Here is a tiny trained network, its code and every weight. The questions are about switching its units off for an input and a target symbol, where a switched-off unit gives its printed mean instead of its output.

import numpy as np


def w(rows, s, z=0):
    codes = np.array(rows[::2]) - 128.0
    scale = np.full(codes.shape[1], s)
    scale[-1] = z or s
    return codes * scale


def f(y):
    return np.maximum(y, 0)


def softmax(a):
    e = np.exp(a - a.max(-1, keepdims=True))
    return e / e.sum(-1, keepdims=True)


def log_softmax(a):
    a = a - a.max(-1, keepdims=True)
    return a - np.log(np.exp(a).sum(-1, keepdims=True))


def net(x, mask):
    ids = ['ΓΞΠζφψ'.index(c) for c in x.split()]
    T = len(ids)
    res = E[ids] + P[:T]
    u = 0
    for l in range(2):
        r = res
        for j in range(3):
            rows = slice(2 * j, 2 * j + 2)
            q, k, v = (r @ M[l][rows].T for M in (Q, K, V))
            z = softmax(np.where(np.tri(T) > 0, q @ k.T / 2**0.5, -1e9)) @ v
            o = O[l][rows]
            res = res + np.where(mask[u + j], z, o[:, -1]) @ o[:, :-1]
        u += 3
        y = f(res @ A[l][:, :-1].T + A[l][:, -1])
        res = res + np.where(mask[u : u + 12], y, B[l][:, -1]) @ B[l][:, :-1]
        u += 12
    return log_softmax(res[-1] @ U[:, :-1].T + U[:, -1])


Q, K, V, O, A, B = {}, {}, {}, {}, {}, {}
E = w([
[94,135,108,170,34,136,110],'Γ',
[228,154,130,177,144,130,173],'Ξ',
[207,54,164,170,46,141,114],'Π',
[128,112,74,157,136,46,192],'ζ',
[208,126,253,56,151,212,65],'φ',
[72,132,198,80,206,87,105],'ψ',
],0.0071)
P = w([
[110,220,217,222,62,96,159],'0',
[117,145,254,133,60,81,247],'1',
[150,144,210,101,91,58,216],'2',
[133,110,182,88,92,87,185],'3',
[136,94,139,76,117,104,169],'4',
[100,54,113,59,149,81,132],'5',
[105,54,53,95,189,116,101],'6',
[39,37,86,128,163,123,71],'7',
],0.0042)
Q[0] = w([
[29,44,169,47,59,78,101],'L0H1',
[156,138,172,238,65,197,176],'L0H1',
[55,245,94,172,54,149,232],'L0H2',
[54,144,47,186,30,43,222],'L0H2',
[252,129,177,99,116,219,100],'L0H3',
[72,97,133,59,209,21,140],'L0H3',
],0.0035)
K[0] = w([
[202,102,211,88,209,61,168],'L0H1',
[171,173,61,241,71,57,150],'L0H1',
[186,235,63,251,168,38,170],'L0H2',
[175,235,97,156,248,74,254],'L0H2',
[69,132,228,42,136,168,50],'L0H3',
[10,49,45,170,131,83,222],'L0H3',
],0.0036)
V[0] = w([
[115,210,77,197,92,160,46],'L0H1',
[219,97,118,180,62,211,41],'L0H1',
[175,150,57,182,89,170,53],'L0H2',
[60,48,89,63,82,197,103],'L0H2',
[201,56,141,30,92,253,136],'L0H3',
[173,48,233,30,93,203,93],'L0H3',
],0.0048)
O[0] = w([
[32,233,151,159,91,245,119,41],'L0H1',
[29,148,234,204,138,193,22,78],'L0H1',
[14,167,166,120,145,231,65,33],'L0H2',
[82,99,51,134,94,119,25,4],'L0H2',
[143,83,95,210,171,52,3,70],'L0H3',
[217,123,127,219,97,40,19,147],'L0H3',
],0.0041,0.0021)
A[0] = w([
[177,133,46,146,53,51,246,210],'L0N1',
[220,72,102,215,70,35,213,211],'L0N2',
[147,53,137,202,15,140,2,177],'L0N3',
[218,188,83,198,144,83,212,174],'L0N4',
[119,71,69,90,167,143,81,213],'L0N5',
[115,211,197,148,71,86,120,181],'L0N6',
[131,109,237,33,169,89,146,232],'L0N7',
[194,69,45,170,147,10,117,207],'L0N8',
[149,243,191,207,131,96,123,195],'L0N9',
[107,107,105,153,43,79,223,226],'L0N10',
[75,144,176,119,28,190,83,253],'L0N11',
[190,157,242,61,210,220,88,191],'L0N12',
],0.0043,0.0031)
B[0] = w([
[190,120,37,162,49,56,218,239],'L0N1',
[180,60,12,194,58,60,214,254],'L0N2',
[243,76,44,237,127,34,24,167],'L0N3',
[185,144,48,199,75,49,177,200],'L0N4',
[159,97,66,131,217,28,127,160],'L0N5',
[163,192,150,214,62,152,194,167],'L0N6',
[203,176,210,77,188,58,126,228],'L0N7',
[69,9,33,211,81,62,156,214],'L0N8',
[201,200,175,234,74,181,178,171],'L0N9',
[212,121,62,188,48,58,208,224],'L0N10',
[254,232,75,199,57,92,127,167],'L0N11',
[232,223,178,68,218,186,96,178],'L0N12',
],0.0043,0.0059)
Q[1] = w([
[185,108,47,122,112,50,137],'L1H1',
[211,149,79,163,113,52,109],'L1H1',
[186,88,80,206,129,31,146],'L1H2',
[76,179,124,66,78,75,181],'L1H2',
[180,111,72,139,124,2,192],'L1H3',
[63,200,199,19,205,200,71],'L1H3',
],0.0047)
K[1] = w([
[70,42,98,71,227,104,109],'L1H1',
[104,107,73,49,241,166,29],'L1H1',
[85,43,91,118,169,7,129],'L1H2',
[254,130,176,83,193,134,88],'L1H2',
[32,112,141,72,219,99,57],'L1H3',
[218,184,188,131,54,167,121],'L1H3',
],0.0041)
V[1] = w([
[195,221,224,36,223,234,38],'L1H1',
[211,86,179,21,155,216,53],'L1H1',
[26,60,57,210,158,125,39],'L1H2',
[48,30,83,72,125,45,162],'L1H2',
[1,115,205,55,243,77,101],'L1H3',
[114,80,10,219,21,50,148],'L1H3',
],0.004)
O[1] = w([
[4,171,34,103,164,44,97,43],'L1H1',
[45,54,38,173,185,58,70,71],'L1H1',
[222,86,114,161,32,253,149,54],'L1H2',
[192,30,18,123,82,111,193,154],'L1H2',
[225,199,68,55,12,137,79,6],'L1H3',
[81,18,167,77,147,216,187,249],'L1H3',
],0.0043,0.011)
A[1] = w([
[88,219,212,70,215,135,159,102],'L1N1',
[128,190,37,101,50,33,140,176],'L1N2',
[123,85,184,146,205,45,157,160],'L1N3',
[102,202,208,59,220,198,147,149],'L1N4',
[27,170,30,31,75,224,153,59],'L1N5',
[130,204,212,204,134,192,160,120],'L1N6',
[91,97,154,158,184,32,175,147],'L1N7',
[245,207,210,15,143,192,82,98],'L1N8',
[134,153,32,143,36,83,155,153],'L1N9',
[180,87,63,118,19,196,225,60],'L1N10',
[19,172,79,59,138,165,112,1],'L1N11',
[164,204,65,118,3,114,140,141],'L1N12',
],0.0043,0.0031)
B[1] = w([
[26,215,210,86,213,136,233,161],'L1N1',
[158,229,138,195,127,28,62,175],'L1N2',
[119,67,110,204,208,69,141,251],'L1N3',
[51,237,113,68,145,76,221,156],'L1N4',
[222,62,78,229,69,9,231,128],'L1N5',
[205,173,226,101,46,164,94,178],'L1N6',
[67,97,142,208,211,76,137,244],'L1N7',
[4,192,152,80,228,31,226,148],'L1N8',
[125,211,78,95,74,28,131,193],'L1N9',
[191,195,68,34,25,229,224,254],'L1N10',
[243,191,208,220,227,33,239,128],'L1N11',
[219,199,143,41,24,58,34,151],'L1N12',
],0.004,0.009)
U = w([
[58,234,139,140,19,202,136,182],'Γ',
[60,230,184,85,221,110,213,149],'Ξ',
[235,34,222,223,144,145,34,164],'Π',
[184,51,127,50,69,254,239,3],'ζ',
[25,52,59,194,220,36,112,158],'φ',
[249,249,58,49,34,50,79,183],'ψ',
],0.0037,0.0027)

Each question gives the input, a string of symbols that net reads in full, and the target symbol t.
The units are the heads (2 rows each of Q, K, V and O) and the neurons (one row each of A and B). Each row of codes is followed by its name. A weight is (code - 128) times the scale printed after its matrix; where a second scale follows, it is the last column's (O, A, B and U).
mask holds one flag per unit, layer by layer, with each layer's heads first. A switched-off unit (its flag False) gives its mean, the last column of its rows in O or B, instead of its output. The means were averaged over made-up inputs and are rounded, as every weight is.
A unit's drop is (log p(t) with every unit on - log p(t) with that unit switched off) / (log p(t) with every unit on - log p(t) with every unit switched off).
most important unit: the unit with the biggest drop
top k neurons: the k neurons with the biggest drops, biggest first
top k neurons in layer l: the k neurons of layer l with the biggest drops, biggest first
which heads matter: for each layer, one digit per head in row order, 1 if its drop is at least 0.15 and else 0, layers parted by /
drop when u is switched off: that unit's drop, to one decimal
input Ξ ψ Π ζ Ξ Π ψ Γ, target ψ: most important unit : L1H3
input Ξ Ξ ψ Π, target ψ: which heads matter : 000 / 001
input ζ Γ ζ, target ζ: which heads matter : 000 / 101
input Π ψ φ, target Ξ: top 2 neurons in layer 1 : L1N8; L1N1
input φ Π Γ, target φ: top 4 neurons : L0N12; L0N10; L0N2; L0N1
input Π ζ Ξ ψ Γ φ Π, target φ: which heads matter : 000 / 100
input ψ ψ Ξ φ, target Ξ: top 2 neurons : L0N12; L1N8
input Ξ ζ Γ, target ζ: which heads matter : 000 / 101
input ζ ζ Π Ξ Γ Γ ζ Π, target ζ: which heads matter : 000 / 111
input Π Π φ ζ, target φ: which heads matter : 000 / 100
input Γ φ ζ Γ, target φ: which heads matter : 000 / 101
input ψ ζ φ φ ψ, target φ: which heads matter : 000 / 100
input Ξ φ Π Π Ξ ζ Π Γ, target ζ: which heads matter : 001 / 111
input ζ φ Γ Γ Ξ Π ψ Ξ, target ψ: most important unit : L1H3
input ζ Π ζ ζ Γ ζ, target ζ: which heads matter : 000 / 100
input ζ ζ ψ ψ Π φ φ, target φ: which heads matter : 001 / 100
input φ Π Γ Π Γ, target Π: top 2 neurons : L0N3; L0N9
input ζ ψ ζ, target ψ: drop when L0N1 is switched off : 0.1
input ζ ψ ψ φ φ, target φ: drop when L0H3 is switched off : 0.7
input Γ φ ζ, target φ: drop when L0N10 is switched off : 0.2
input ψ Γ Γ, target ψ: most important unit : L0N11
